a = [ 55.6 -55.5  23.9 -51.0  19.2  -8.8  43.2]
What is the second entry from the right?
Answer: -8.8
The first entry from the left: 55.6
What is the 1st entry from the right?
Answer: 43.2
What is the 5th-last entry?
Answer: 23.9

arr =
[[-57.5  -6.8  -0.3   8.5 -12.6]
 [ 10.4  -4.7  54.0 -12.8 -20.2]
 [-41.6  17.1 -28.7  24.5  11.9]
 [ 26.0  -5.3 -36.5  12.4  37.7]
 [-57.2  -5.3  -6.6  15.1  -2.7]
 [-30.6  -7.1  33.9 -13.7 -35.8]
 [ 43.3  37.3  16.2  -5.4  -5.8]]
Indices start at 1.
Give the entry directly above 17.1.
A: -4.7
The entry at row 2, column 1 -> 10.4
Give the entry directly below -36.5.
A: -6.6
The top entry of the column that holds the largest entry -> -0.3
Give the entry directly above 10.4.
A: -57.5
Give the entry in row 3 and column 1.
A: -41.6
The top-right entry: -12.6
The entry in row 1 and column 2 is -6.8
Give the entry just right of the largest entry.
A: -12.8
The entry in row 3 and column 2: 17.1
The entry just right of 12.4 is 37.7
The bottom-left entry -> 43.3
The entry directly below -41.6 -> 26.0
The entry just left of the centre entry is -5.3
Give the bottom entry of the column that holds the largest entry.
A: 16.2
Give the entry just left of -6.6.
A: -5.3
The entry in row 2 and column 3 -> 54.0
The entry directly below 24.5 is 12.4
The entry just right of 15.1 -> -2.7
Give the bottom-right entry.
A: -5.8
Give the entry just left of 16.2.
A: 37.3
The entry directly below -6.6: 33.9
Give the entry directly below the largest entry.
A: -28.7

A =
[[ 20.8  38.0 -11.0 -19.8   5.0 -31.2   0.8   5.6 -11.7 -26.8  21.5  -1.3
    9.2]
 [-49.2 -19.3   6.7  -1.2 -61.9   5.0 -27.8 -40.2   1.7  11.1 -39.5  -0.7
   22.6]
 [ 12.5  -4.9  -1.0   6.2  25.9  -3.9   5.8  -1.4 -15.7  22.0 -30.8  -3.7
   -3.8]
 [-34.6 -35.4   2.3  38.8 -12.5  33.5  10.6   3.0  -3.9  16.9  27.6 -11.6
  -38.7]
 [ 29.4  -1.1  -2.3 -17.5  -8.3   7.5  19.9  21.3  41.6 -43.8  30.7  18.1
   22.4]
 [  6.1  10.8  -1.2  13.1  23.9 -11.3  13.0  11.2 -26.8  13.2   1.8 -12.0
  -23.4]
 [ 10.9  -4.3  -5.6  10.6 -12.3 -16.3  32.6  15.4  -3.1  13.7 -54.4  -5.9
   11.1]
 [ 39.8 -15.1  15.9 -27.8  37.4  22.8  -7.5   1.4  43.4 -13.2  -6.8  29.9
   28.3]
 [-35.3  -0.9  24.1 -19.0 -12.0  17.0 -51.6 -43.5  -2.6 -14.7  39.9   9.2
   -0.6]
 [-30.4 -34.8   7.3  18.9 -24.5  27.1  -0.1 -14.2   1.2   9.0   0.5  -2.4
  -10.4]
 [ 30.1  -0.2  -9.2  12.2  39.2 -11.6  26.2  18.5 -19.0  27.8 -42.8  -7.7
   -7.4]]
The smallest entry -> -61.9
The 1st entry in reading order: 20.8
The entry just left of 43.4?
A: 1.4
The 2nd smallest entry?
A: -54.4
The 3rd largest entry is 39.9
The third entry in reading order: -11.0
The entry just right of 13.2?
A: 1.8
The entry just left of 5.8 -> -3.9
The entry just left of 1.8: 13.2
The entry just left of the centre entry?
A: -11.3
The entry just right of -5.6?
A: 10.6
The third smallest entry?
A: -51.6
The entry just right of 3.0?
A: -3.9
